Below is a small trained network, with its code and all its weights. Each question gives an input and a class and asks what happens when units are switched off, that is, made to give their printed mean instead of their output.

import numpy as np


def w(rows, s, z=0):
    codes = np.array(rows[::2]) - 128.0
    scale = np.full(codes.shape[1], s)
    scale[-1] = z or s
    return codes * scale


def f(y):
    return y / 2 * (1 + np.tanh(0.7978845608 * (y + 0.044715 * y**3)))


def log_softmax(a):
    a = a - a.max(-1, keepdims=True)
    return a - np.log(np.exp(a).sum(-1, keepdims=True))


def net(x, mask):
    res = np.array(x, float).reshape(1, 6) / 4 @ E
    y = f(res @ A[0][:, :-1].T + A[0][:, -1])
    res = res + np.where(mask, y, B[0][:, -1]) @ B[0][:, :-1]
    return log_softmax(res[-1] @ U[:, :-1].T + U[:, -1])


A, B = {}, {}
E = w([
[168,174,210,139,255,173,95,148,115,109,238],'x0',
[204,81,76,13,139,73,169,173,156,163,225],'x1',
[211,218,92,118,121,238,191,87,161,188,89],'x2',
[90,239,142,73,71,161,61,227,117,130,105],'x3',
[60,48,70,85,203,203,116,176,122,111,111],'x4',
[28,208,94,102,213,56,195,101,40,186,118],'x5',
],0.0078)
A[0] = w([
[67,154,157,211,152,177,123,94,108,120,80,4],'n1',
[176,90,143,125,96,186,134,153,155,116,132,48],'n2',
[117,106,94,111,175,172,121,151,116,110,105,92],'n3',
[115,201,166,87,75,127,84,205,103,110,134,115],'n4',
[92,109,52,122,35,98,171,116,109,146,90,40],'n5',
[195,194,96,109,144,246,204,102,133,151,80,78],'n6',
[98,88,171,143,156,87,112,170,136,90,116,31],'n7',
[119,164,133,93,104,128,94,174,118,118,119,100],'n8',
[101,115,137,151,118,90,98,127,109,89,154,74],'n9',
[74,206,87,75,192,55,190,105,102,174,134,62],'n10',
[72,139,178,210,119,173,79,89,132,102,69,108],'n11',
[151,69,159,157,160,108,164,83,110,120,136,107],'n12',
[189,109,95,2,113,87,158,176,134,147,202,109],'n13',
[150,153,133,140,158,134,96,127,119,96,162,126],'n14',
[147,162,215,140,222,159,112,159,144,95,156,88],'n15',
[74,169,115,135,169,66,162,147,118,135,112,31],'n16',
[168,73,100,184,174,107,174,60,151,105,145,95],'n17',
[148,129,110,98,147,93,132,137,161,125,134,96],'n18',
[81,70,182,135,116,47,74,180,109,124,147,93],'n19',
[58,52,86,88,209,247,105,180,147,115,91,89],'n20',
[215,39,159,148,36,178,50,181,170,109,155,39],'n21',
[112,128,146,105,90,61,121,140,135,128,118,100],'n22',
[204,228,204,177,65,16,115,92,144,116,154,103],'n23',
[149,59,124,174,164,132,147,56,108,132,126,79],'n24',
[155,152,140,144,170,129,128,135,118,99,155,54],'n25',
[137,171,167,161,215,158,107,144,125,143,225,75],'n26',
[95,208,113,81,89,152,75,233,132,124,134,80],'n27',
[98,101,84,110,54,108,156,137,166,111,42,68],'n28',
],0.011,0.0021)
B[0] = w([
[186,131,109,146,129,127,147,215,153,87,122,193],'n1',
[93,144,146,131,143,110,115,120,116,73,114,180],'n2',
[114,128,151,152,106,122,164,121,94,134,155,158],'n3',
[125,120,149,132,159,140,171,91,199,174,92,198],'n4',
[165,77,158,72,109,123,77,131,91,164,112,196],'n5',
[79,118,51,140,126,112,46,81,187,105,227,223],'n6',
[120,131,94,144,105,134,91,94,147,119,179,168],'n7',
[124,118,142,120,148,132,155,108,177,151,115,163],'n8',
[112,117,83,128,133,135,112,123,152,127,175,164],'n9',
[77,165,176,121,153,136,112,121,101,22,91,214],'n10',
[193,146,81,133,150,125,150,233,138,108,116,214],'n11',
[137,130,143,125,145,140,161,101,178,171,104,172],'n12',
[216,137,71,184,129,139,150,250,140,121,121,215],'n13',
[130,113,132,104,120,115,116,132,112,145,111,158],'n14',
[174,99,111,72,99,115,90,114,92,158,82,205],'n15',
[102,161,148,109,136,154,118,108,121,70,110,174],'n16',
[100,125,155,128,147,139,168,105,198,178,70,192],'n17',
[153,144,117,146,102,126,141,158,138,129,135,144],'n18',
[109,147,58,140,124,127,67,89,185,113,196,204],'n19',
[100,134,171,192,90,119,189,112,34,172,196,216],'n20',
[66,181,166,92,165,136,114,115,84,35,84,251],'n21',
[137,121,112,125,125,136,117,126,117,139,139,160],'n22',
[82,111,155,189,99,132,192,126,28,165,204,235],'n23',
[120,163,156,112,150,130,165,110,190,168,94,178],'n24',
[130,109,127,95,114,143,102,122,113,140,120,153],'n25',
[163,77,143,72,87,114,74,129,101,143,90,205],'n26',
[120,120,153,133,161,122,186,84,206,176,75,204],'n27',
[181,91,141,73,108,119,84,107,84,167,106,197],'n28',
],0.018,0.016)
U = w([
[55,189,203,90,189,138,87,124,91,9,82,93],'0',
[165,33,164,39,100,92,43,116,83,179,95,163],'1',
[98,119,176,128,192,139,177,87,231,202,91,216],'2',
[191,146,89,166,157,133,141,254,141,99,130,51],'3',
[66,109,192,196,100,113,185,116,31,176,211,228],'4',
[70,116,50,133,139,108,27,73,193,117,223,2],'5',
],0.0097,0.00096)

Each question gives the input, the list of numbers given to net, and the class t.
The units are the neurons (one row each of A and B). Each row of codes is followed by its name. A weight is (code - 128) times the scale printed after its matrix; where a second scale follows, it is the last column's (A, B and U).
mask holds one flag per neuron, in row order. A switched-off neuron (its flag False) gives its mean, the last column of its row in B, instead of its output. The means were averaged over made-up inputs and are rounded, as every weight is.
A unit's drop is (log p(t) with every unit on - log p(t) with that unit switched off) / (log p(t) with every unit on - log p(t) with every unit switched off).
The circuit of an input: a set's keep is (log p(t) with only the set's units on - log p(t) with every unit switched off) / (log p(t) with every unit on - log p(t) with every unit switched off). Starting from the 12 units with the biggest drops (on a tie, the unit counted first), units are removed one at a time, each time the one whose removal leaves the highest keep (on an exact tie, the one counted first), for as long as the keep stays at least 0.8.
units of the circuit, in order: the units of the circuit, biggest drop first
k most important neurons: the k neurons with the biggest drops, biggest first
drop of u: that unit's drop, to one decimal
input [2,3,4,0,2,0], class 5: 4 most important neurons => (n6, n11, n1, n23)
input [-5,-6,-8,7,3,-5], class 5: units of the circuit, in order => (n19)
input [7,8,-1,2,4,-3], class 3: 4 most important neurons => (n13, n28, n5, n18)
input [-7,-6,-5,-5,-6,6], class 1: 4 most important neurons => (n5, n21, n28, n13)
input [-8,0,-8,2,8,5], class 1: 2 most important neurons => (n5, n28)
input [5,5,-2,3,6,-7], class 0: 2 most important neurons => (n21, n23)
input [8,-4,1,-8,-7,0], class 1: 4 most important neurons => (n26, n15, n27, n4)
input [-3,-7,7,6,-4,-3], class 3: 4 most important neurons => (n11, n1, n19, n17)
input [-4,7,-7,6,5,-4], class 3: 2 most important neurons => (n13, n6)
input [0,6,-2,-4,1,-5], class 3: 4 most important neurons => (n13, n10, n16, n18)
input [-7,-8,8,-3,-3,2], class 3: 3 most important neurons => (n11, n1, n19)
input [-3,-5,2,6,0,-1], class 2: 2 most important neurons => (n27, n13)
input [-1,8,-8,7,-1,-3], class 3: 2 most important neurons => (n13, n6)
input [-4,4,-4,-6,2,-4], class 2: units of the circuit, in order => (n17)
input [-5,2,4,7,8,-1], class 4: drop of n10 => 0.0
input [-4,4,-8,6,-6,4], class 5: drop of n19 => 3.1
input [1,7,-7,2,-8,-6], class 4: drop of n6 => 0.5
